The four nearest rows among all rows above each row, by straight-line distance, nearest first (none for the first five rows):
0: 9	4	-10	-5	0	-8	10	16	-10	-3	-25	-32	-15	-17	1	-2	-13	-3	3	13	-2	6	-8	6	20	-4	-16	-16	-5	43	-1	14	19	-27	-9	14	10	-2	-4	3	25	11	9	15	-6	17
1: -39	-12	-12	-21	-6	-13	8	-7	2	5	4	8	0	-6	-9	24	-6	3	4	-20	1	-8	4	19	-24	-4	-4	0	6	8	0	14	5	19	28	-10	0	9	-12	5	1	-11	-12	-3	-13	-5
2: -63	-7	0	-14	-19	-18	17	-13	26	-7	20	8	11	-6	-11	5	16	2	-6	-11	-4	1	10	2	-32	0	-12	9	8	-1	-17	-2	24	-8	-3	11	-7	-27	7	-3	2	2	6	-3	-17	-4
3: -32	-13	-12	-18	3	-5	22	-12	13	14	14	-10	-8	-8	4	5	-12	-1	14	-15	7	-8	8	12	-38	-32	-6	-5	-15	9	-22	10	15	-6	12	10	1	-34	-16	0	9	-2	-17	-3	-3	8
4: -7	8	3	-8	-11	-19	20	-3	0	2	-9	-33	-1	-19	-8	16	-19	0	4	-16	11	-8	0	2	5	6	-6	-8	-3	28	1	0	26	-19	18	-14	3	0	1	2	-1	-16	-9	-5	2	16
5: -37	-22	-4	-21	9	-4	9	3	10	4	11	-3	-1	-37	-7	10	-1	-7	-3	15	3	-22	-7	6	-52	-20	7	-7	-13	1	-11	13	2	20	1	-11	-8	-33	0	8	27	3	-9	14	-12	-2 : 3 1 2 4
6: -26	-7	8	-3	-5	4	-10	-10	4	5	18	-2	3	-2	-8	14	2	5	7	-7	4	-18	10	22	-33	-16	1	10	6	-21	-17	-6	2	23	8	-21	-17	-7	-11	0	-14	-15	-1	-7	-3	-4 : 1 3 5 2
7: 48	3	-5	5	5	16	-6	26	-22	-2	-25	-28	-8	14	3	-3	-9	1	-5	1	1	16	6	6	41	-7	6	-15	7	26	3	-12	3	-28	-9	-7	19	30	-5	8	-1	5	3	10	3	0 : 0 4 1 6
8: 19	-3	-13	7	5	8	-6	11	-11	-8	-16	-14	7	4	8	-16	2	-20	-8	0	0	18	-15	-13	9	1	5	-2	-6	13	4	0	3	-6	-9	15	16	6	-3	7	-7	16	-2	-3	0	-6 : 7 0 4 1
9: -11	-7	6	-7	10	-5	18	-16	4	-6	8	-7	0	-5	2	7	-21	-11	1	-9	4	-18	10	7	-18	-21	-11	8	6	-7	14	-7	16	1	22	12	-19	-7	7	15	-1	-24	-3	-2	-17	8 : 1 6 3 4
10: 4	0	5	-3	-9	-15	1	5	0	2	-10	-23	1	-13	0	-9	-9	5	-1	24	-4	13	-4	-4	32	11	-12	-6	2	28	-2	-5	-14	-27	-10	-25	3	9	-5	3	19	24	1	-2	6	0 : 0 8 7 4
11: -5	13	0	-4	-27	-25	-14	-2	1	11	0	-32	-19	3	-12	28	3	11	-26	6	-10	3	-3	2	23	15	0	28	4	-4	-1	12	8	-21	-6	-14	-3	13	-1	-1	-2	22	4	5	-1	-3 : 10 4 8 0
12: 6	-7	-4	-7	19	11	22	-16	-4	-16	-11	18	0	-14	-6	-7	0	-19	16	4	4	-27	-12	3	-6	-15	15	-4	-4	12	17	-11	19	10	-1	20	-11	-37	0	10	-4	-29	-5	-10	1	29 : 9 3 4 8
13: 53	6	-4	1	-7	7	-9	11	-9	-1	-14	-17	5	7	10	-15	4	6	0	6	1	6	4	-9	34	10	-1	-19	0	24	-10	-8	-15	-10	-9	-18	8	14	-9	13	-4	27	14	6	6	2 : 7 10 8 0
14: -27	6	6	-4	-6	4	2	15	-9	7	-1	-16	5	-23	-13	3	-14	-2	0	9	2	8	5	-9	21	19	1	-14	0	19	12	5	18	-26	-9	6	0	-2	10	6	19	9	10	-8	4	16 : 10 0 4 8
15: -23	-15	-3	16	9	-10	10	3	6	-13	-7	27	0	16	-6	5	6	-7	-3	-15	2	-2	-3	11	-22	-14	-3	-8	2	0	8	-4	20	-13	6	43	-2	-26	8	6	0	-47	-6	-7	-9	8 : 9 12 2 3
16: 11	4	10	12	8	-6	7	3	1	5	-16	1	1	-3	-2	-19	4	-13	2	-2	-11	4	11	-12	24	3	-10	-6	-19	7	4	8	-10	-13	-7	-2	-3	3	6	8	15	8	-8	1	11	9 : 8 10 14 13
17: -22	-3	-1	-3	4	-2	8	-13	5	7	5	-5	-5	-25	3	7	-10	-16	-6	-3	-6	-28	1	19	-17	-17	12	10	-9	-5	3	-16	-1	-9	11	-23	-12	-16	1	12	5	-34	-4	-10	-17	28 : 9 6 12 1
18: -26	-18	8	-7	-17	-10	6	-11	-3	5	2	13	2	-13	-1	0	-10	-11	-8	-1	10	-15	-8	8	-2	-3	-6	3	-3	5	-8	1	0	-9	6	-9	-2	-5	8	20	7	-19	0	-10	-4	18 : 17 9 1 4
19: 11	12	3	-2	3	3	-1	-4	-8	0	-9	-9	-2	-6	1	2	-9	0	0	0	-6	9	3	-3	21	0	-3	-5	-14	10	-3	9	-7	4	-5	-11	3	6	5	-3	10	22	4	1	11	14 : 16 10 8 13
20: 15	-5	6	6	9	3	9	-12	5	-14	0	8	-9	6	2	-8	5	0	0	-8	-1	-11	-11	7	-15	-15	1	6	-4	-9	-3	-13	7	5	9	9	-3	3	-7	13	-6	-10	1	-12	-13	14 : 9 18 12 17
21: 27	13	-15	0	0	6	-2	7	-19	-13	-1	12	2	16	10	6	5	-2	-9	-6	-9	9	4	-14	-1	-10	5	1	11	9	-13	0	-12	16	-7	-7	-15	29	-9	-15	-9	13	3	21	2	-20 : 19 8 13 20
22: 26	-3	-2	9	3	-12	-6	14	-10	20	-7	-14	-14	-17	3	-2	-19	7	-1	9	-13	-3	-1	0	26	3	1	-10	-11	18	-3	19	2	-24	8	-1	-2	-6	1	-5	37	12	-5	23	-5	12 : 0 19 16 10
23: 38	11	-1	-2	2	16	-10	4	-12	6	-17	-16	1	-2	6	-14	-6	8	-4	13	-16	3	-2	-3	43	-2	-3	-13	-20	13	-3	-17	-4	-20	-13	-14	3	18	-7	-6	2	10	1	7	8	-2 : 13 7 19 10
24: 18	17	4	-2	-12	14	1	17	-6	13	-6	-29	-2	-12	-3	5	-14	2	-10	17	-3	15	1	12	38	5	2	-12	4	35	3	7	-2	-15	3	-28	1	8	-14	2	15	27	6	0	14	3 : 10 19 23 13
25: -31	-2	3	-4	-5	-39	3	-29	32	-10	-2	29	-4	-7	5	-12	1	5	6	-19	17	-15	5	-2	-13	3	-10	-9	-7	5	-6	22	24	-2	3	29	1	-20	1	-7	-13	-33	-8	-2	-9	9 : 15 2 18 9
26: -32	-9	10	-17	-8	-22	21	-10	16	3	12	0	25	-20	2	4	-12	10	9	2	2	-11	-4	11	7	8	2	-17	-6	9	6	4	-4	-13	4	-15	-10	-1	6	-3	8	-23	9	-11	0	22 : 18 4 17 14
27: 5	-10	-1	4	-6	-3	-8	-27	7	-2	-5	16	8	4	-3	-17	12	6	24	-13	5	-18	2	15	15	-10	-2	-11	-8	15	-4	-13	-14	-18	9	-12	0	-2	3	-1	-5	-28	-13	-8	-15	15 : 20 18 26 16
28: 9	-3	1	-4	4	-2	-15	13	8	7	-2	-16	-8	12	0	-9	3	-1	-8	7	4	20	0	0	1	1	-3	-4	4	-11	-4	9	-9	-10	-3	2	6	-2	-6	-6	5	12	-3	4	8	-17 : 8 19 16 10
29: -10	11	6	0	1	-16	2	-27	-9	3	13	1	16	-11	-5	5	-14	3	13	1	-5	-17	2	13	0	12	-7	3	-9	7	2	7	3	-5	13	-14	-11	1	-15	-5	10	3	-1	-6	5	29 : 26 18 19 4
30: -18	-3	10	-14	-4	-15	-8	-2	0	9	11	7	10	-16	-12	12	3	-9	12	-2	4	-8	-1	12	-11	17	0	5	5	-15	0	-4	-1	-4	5	-7	3	-10	-1	-7	-11	-35	-4	-7	-10	14 : 18 26 6 17
31: -20	0	-1	-4	-5	-11	19	8	-1	-4	-21	27	15	-12	4	8	-11	-2	15	2	7	1	-10	14	1	-17	-16	-11	-5	13	6	-9	32	-16	0	45	3	-30	15	4	14	-27	-10	-5	-13	15 : 15 12 18 9
32: -1	13	11	-9	-13	4	-7	2	6	5	-1	-29	-7	2	0	-1	5	1	0	-2	-15	24	-7	-4	29	-1	-3	-3	-4	27	12	2	-1	16	9	-17	11	8	-13	6	19	29	-9	5	2	-3 : 19 24 10 28
33: -11	-6	-12	-8	0	-9	16	2	-1	-7	4	-5	1	9	1	10	-16	-1	3	-4	3	-6	-2	8	-4	-7	-1	9	6	1	1	-7	13	-6	10	7	-8	12	20	3	-13	-17	-8	-5	-16	15 : 9 20 18 30
34: -7	-17	-10	-7	-3	-14	12	-11	15	-3	3	9	-8	-13	0	5	-10	-12	13	0	3	-9	-8	10	-17	-22	0	9	-2	0	11	-9	2	4	16	6	11	-21	6	-8	10	-19	-6	-12	-4	10 : 9 18 33 20
35: -41	-4	-5	-4	10	-27	21	-16	9	12	10	-1	-1	-14	-4	-2	-3	-6	11	0	13	-16	1	15	-28	-11	14	14	-14	0	-27	7	10	-6	15	6	9	-28	-2	6	17	-2	-10	12	-4	15 : 3 34 5 18
36: -24	-4	11	-3	-6	-15	-1	-4	4	14	7	10	4	-17	-8	19	-16	-7	1	1	2	-6	-8	4	-17	9	-18	-7	5	3	-4	3	16	-5	8	8	-12	-14	0	-1	6	-5	-1	-5	-1	2 : 18 30 29 34
37: 38	3	4	14	12	15	-3	0	-11	3	-21	-2	-12	-5	-6	-10	-1	1	9	13	-10	3	6	-5	28	-14	1	-13	-10	22	1	4	-11	18	-12	-1	3	1	-3	-2	3	20	2	-2	12	-7 : 19 23 16 13
38: -60	-10	-4	-1	-2	-34	-1	-13	6	6	15	-3	0	-13	-1	10	8	-7	6	-3	13	-10	-2	18	-28	4	-8	-4	-3	-8	-6	0	20	-13	9	4	-14	-22	16	0	16	-7	-13	-1	-6	11 : 35 36 2 18
39: 21	-3	-8	-1	2	6	3	10	-2	-2	-12	-6	-8	8	3	-12	0	-9	3	-6	-4	11	1	-3	4	-3	4	-9	-8	18	-11	9	-15	0	-12	1	1	2	-3	-3	13	11	9	12	-8	-16 : 28 8 19 37
40: -3	1	9	6	-4	-1	-5	13	11	10	-7	-12	2	0	2	-16	-1	16	-1	8	6	-3	-1	-3	22	5	3	-1	-3	25	-1	-4	-10	-26	-1	-2	-5	3	-2	5	20	7	-7	-1	2	20 : 10 16 19 14
41: 20	-12	2	3	1	-12	12	-11	1	-10	-15	-7	14	-25	-1	-4	5	-13	2	2	4	-17	0	18	29	-2	1	-1	-14	7	3	-23	17	-62	-2	26	-10	-29	4	0	21	-43	-1	2	-12	27 : 31 27 12 40
42: 16	1	1	-3	2	-14	7	-22	-12	8	0	11	-7	-9	1	4	5	3	5	-2	1	-23	-3	4	-16	-1	12	6	3	-5	-1	-3	11	-5	-5	19	-2	-1	7	-3	-10	-16	-1	8	-15	10 : 20 33 30 34
43: -13	-13	-8	-17	-12	-2	14	3	-6	18	6	-41	-3	-14	-5	15	-6	-15	-16	3	-2	-8	-18	22	-3	1	4	12	-6	6	11	-20	19	-26	4	20	5	-2	6	3	1	-32	1	4	-14	32 : 33 4 17 18
44: 8	11	3	7	5	6	2	-11	7	3	-6	-9	-5	-24	-9	5	2	7	-13	3	-15	4	-1	3	7	-9	-7	-7	-3	-8	-2	1	-16	2	-1	-9	-10	-7	-5	1	4	10	8	4	-3	-10 : 19 28 39 16
45: 11	-7	4	-18	5	0	-2	-20	14	-16	9	3	4	4	3	2	7	-13	11	0	2	-11	1	7	-17	-12	-9	6	-6	1	-23	3	5	-6	0	1	-4	-29	4	-1	4	-2	6	1	2	5 : 20 34 42 36
46: -19	3	6	-6	-3	-6	-4	-10	-2	-1	12	8	-1	-5	-3	6	16	-3	6	-10	1	-18	6	6	-7	7	-4	11	3	-5	-4	1	4	-1	11	1	-8	-3	6	-8	2	-4	-6	7	-21	9 : 30 42 36 33
47: -13	-20	9	-16	4	-3	2	-2	1	-4	9	9	-5	3	5	16	-8	6	-4	-1	7	-2	-5	6	-15	-5	6	-20	-6	-14	1	-3	15	-3	11	8	-5	1	-5	0	-11	-3	-9	-2	-6	13 : 33 36 20 46
48: -35	-7	2	-11	3	-11	9	-10	13	0	-4	9	2	-23	5	-1	-1	-4	1	-10	10	-12	3	10	-13	-16	6	-8	-4	5	-1	-6	3	3	1	10	-10	-12	11	-4	7	-20	-8	-1	-10	14 : 34 18 46 36
49: 17	-2	3	-9	-3	6	-11	8	-1	-8	-4	-15	-5	-4	4	-5	5	-4	8	-14	1	1	8	-20	4	0	3	8	-10	17	11	-7	-9	10	4	-4	19	12	-23	12	4	13	1	7	-20	-4 : 39 8 32 19
50: -48	-14	0	-22	5	6	16	-6	-1	-11	21	-16	16	-25	7	0	0	-2	-8	-8	9	-1	7	1	-14	1	-7	2	13	10	0	1	9	17	6	-28	7	-17	2	6	0	-17	-16	2	-16	10 : 48 1 18 46
51: 19	-5	4	-2	-3	7	-15	9	-8	14	-10	-22	-1	-13	-4	-4	-13	4	-19	2	6	7	11	17	28	-2	15	0	-18	13	5	-14	9	-31	-11	-2	-4	3	-1	8	-6	9	16	4	7	20 : 23 40 19 24
52: -5	-3	4	11	-7	15	-5	13	-14	-4	-2	-7	-1	-5	-1	-13	-10	-10	14	-1	-2	0	12	-16	13	0	-6	-11	-12	31	-4	4	-22	5	-15	-34	-2	5	-7	-10	-3	27	-12	-14	3	-31 : 39 19 37 10
53: -18	-17	0	20	-1	2	5	-11	-5	-6	-4	12	11	-2	1	-4	10	-10	5	-18	12	-4	-5	-9	-10	-14	9	-2	1	-4	-13	10	6	6	7	4	-15	-18	-8	-7	-14	-27	-17	-12	-11	1 : 48 46 20 47
54: 14	7	8	1	5	-5	-15	7	-8	-6	-9	-10	-2	-12	-10	-10	-1	5	-11	10	-13	6	-14	12	26	6	16	-9	7	24	2	0	-20	-8	-20	-28	-7	6	-4	9	11	14	-5	-2	5	1 : 10 19 24 40
55: -24	2	-4	-30	-5	-2	0	-14	5	-16	20	18	0	-14	1	0	2	-1	3	-9	6	-5	3	-7	-38	-9	-6	-1	10	5	2	17	11	28	15	-48	3	-5	-8	7	-25	-2	-20	-5	-4	-17 : 1 50 6 46
56: -22	-10	-2	17	6	3	-8	7	7	11	-12	-9	-10	4	3	-31	7	-5	0	2	5	-1	-3	-7	10	6	3	-9	-16	24	-4	-3	5	-30	-19	-5	20	-9	-8	12	33	30	-15	-2	14	-2 : 40 16 10 28
57: -14	-5	-2	-3	-8	-23	9	3	5	6	2	21	-8	-2	2	-4	-12	-9	-9	17	7	-14	-4	-1	-4	-5	-8	0	-12	24	6	-6	26	-6	7	22	12	-10	10	-5	17	-34	-12	-7	-5	12 : 34 31 18 48
58: 4	13	2	3	3	21	-4	11	0	2	-7	-22	5	-11	3	7	-2	-3	-16	14	-5	14	-3	-12	4	7	-5	4	-20	18	0	14	-7	4	-6	-21	-15	4	-13	3	9	13	5	18	1	-7 : 19 44 39 32
59: 4	12	1	-6	-7	-12	18	9	-20	-7	-19	-12	-7	10	2	-10	-20	-1	-9	12	-1	17	4	-7	24	6	-15	-17	-15	43	5	20	6	-21	-20	-4	23	15	-5	-7	17	19	-14	-5	-2	5 : 0 10 19 16
60: 34	6	-4	3	2	-7	12	2	5	15	-9	-17	-16	1	15	-26	0	-1	3	-2	-14	-4	1	5	23	7	-7	5	-3	5	11	-10	4	-14	0	-7	8	12	-22	0	-1	14	-6	9	3	16 : 23 16 19 40
61: -15	-8	7	7	-8	-1	-4	9	-9	12	-9	-4	-13	4	5	-19	-4	-6	-9	-8	-9	10	-4	-9	-10	4	-7	-5	-20	27	-5	-1	-1	-7	-21	-5	15	-3	-7	-17	12	19	-17	-1	8	-17 : 56 39 52 28
62: 50	2	-1	1	3	10	-15	10	-8	15	-21	-35	-11	-3	5	-13	-2	12	20	16	-13	-19	-4	0	43	-2	4	-16	-7	32	2	6	-10	-2	-8	-18	4	13	-10	-3	2	35	1	-13	9	7 : 13 23 37 24
63: 19	2	10	14	0	14	-9	1	-10	6	3	6	-8	21	1	-21	5	-6	1	-8	-10	8	-5	-5	18	20	5	0	-4	8	6	-1	-25	0	-29	-5	-14	18	-7	8	7	13	-1	9	0	-5 : 39 16 54 19
64: -7	-1	8	-21	1	-4	24	-12	-14	-2	13	-23	-1	-18	-5	-3	-12	-4	-19	-4	-5	-15	-1	-1	-12	-21	-11	-13	3	22	5	2	9	5	-2	-13	5	-19	-5	3	-6	2	-4	-3	-12	6 : 50 4 9 18
65: 24	14	7	10	9	-7	-5	13	-7	14	-3	-10	-8	-13	0	-16	-3	4	3	7	-5	6	3	-8	13	1	12	-12	-23	24	4	7	-17	-1	-11	-22	-8	16	-3	-16	15	28	8	7	23	-20 : 19 37 39 54
66: 5	1	-8	-5	-4	-4	-15	15	-5	12	-6	-23	-7	-17	5	-9	2	-9	4	0	3	13	0	-11	23	18	8	-6	-8	8	-11	16	-24	-17	-5	-15	15	13	-7	-14	13	22	-6	7	11	3 : 19 10 28 65
67: 8	-2	-1	10	-5	20	8	18	-7	8	-4	-21	-6	-1	5	-19	-12	-1	-9	-1	-6	-10	6	1	16	5	7	5	-18	13	15	-20	5	-23	-11	-16	1	23	5	19	-7	13	8	12	-1	-4 : 51 23 60 40
68: -17	11	3	-19	1	-9	20	0	6	2	-1	-12	1	-22	-4	11	-18	2	-1	-1	11	-13	-4	-2	-5	-10	2	-2	-3	17	0	7	17	-9	2	19	0	-20	19	19	17	-5	-4	3	-1	12 : 48 36 4 18
69: -5	-14	-2	-10	8	6	10	-19	1	-7	11	8	5	-8	2	3	-16	-6	-4	-9	1	-7	10	2	-18	-15	3	0	3	-5	16	11	4	-3	3	10	-5	-17	7	-3	-4	-25	-5	-10	-2	2 : 9 34 48 47
70: -12	-8	10	-18	-2	-6	19	-12	-3	-6	-18	22	14	-15	2	7	-11	-16	-2	-2	2	-9	2	8	5	3	-5	-12	-3	-2	4	5	14	9	-1	9	-10	-11	-2	-3	22	-38	11	-4	-4	26 : 48 18 69 26
71: 5	-3	-7	-12	-1	-11	11	-29	3	-13	0	12	5	-5	-7	31	-1	-1	-3	-5	4	-26	6	17	-9	4	5	10	2	-9	-3	-1	16	-15	10	19	-6	-11	9	-1	-13	-27	4	-2	-11	27 : 42 33 69 46
72: 15	4	10	10	1	-4	5	2	4	-5	-3	-4	-12	-11	8	-6	-14	0	-1	5	-3	7	3	-7	24	8	-5	-25	-19	13	16	12	-18	-4	-7	-21	8	9	-22	-11	19	18	8	5	5	2 : 19 65 16 10
73: 14	6	9	-21	-1	-2	2	5	-1	-10	2	-1	5	-15	-7	-7	-9	22	3	6	-11	0	2	-25	20	-3	-12	-23	-5	25	-3	24	-33	32	2	-37	-9	23	-16	-13	3	43	-5	2	12	-19 : 52 65 72 19
74: 39	5	-10	8	8	9	-9	10	-17	7	-18	-6	-7	-13	7	-12	3	8	-4	17	-8	9	-5	-11	35	-6	3	-20	-16	16	-3	-7	-9	-10	-12	-1	9	11	0	9	12	19	3	0	18	4 : 23 37 13 19
75: -17	-1	10	-8	-2	10	-7	6	-12	-1	6	-35	3	-17	3	-13	-8	-2	-3	0	-9	0	1	-1	-2	2	-6	0	-7	15	-5	8	-10	15	-3	-45	-12	19	-19	3	-4	31	15	-5	4	-5 : 58 52 19 32
76: -5	9	3	17	4	-5	-9	6	-2	10	6	-5	-7	-6	3	-1	1	-3	16	-4	2	4	4	0	-16	2	10	-4	7	10	-2	-9	2	-16	1	5	6	-14	-3	6	38	-15	-3	2	-4	1 : 40 46 36 28
77: 13	-17	6	21	-19	2	-17	35	-5	15	-12	-16	4	3	4	-18	1	-3	-7	-1	0	13	-2	-11	42	18	-3	-2	-18	30	10	-11	1	-33	-6	-26	-2	15	-6	9	23	12	-5	4	6	0 : 40 10 67 23
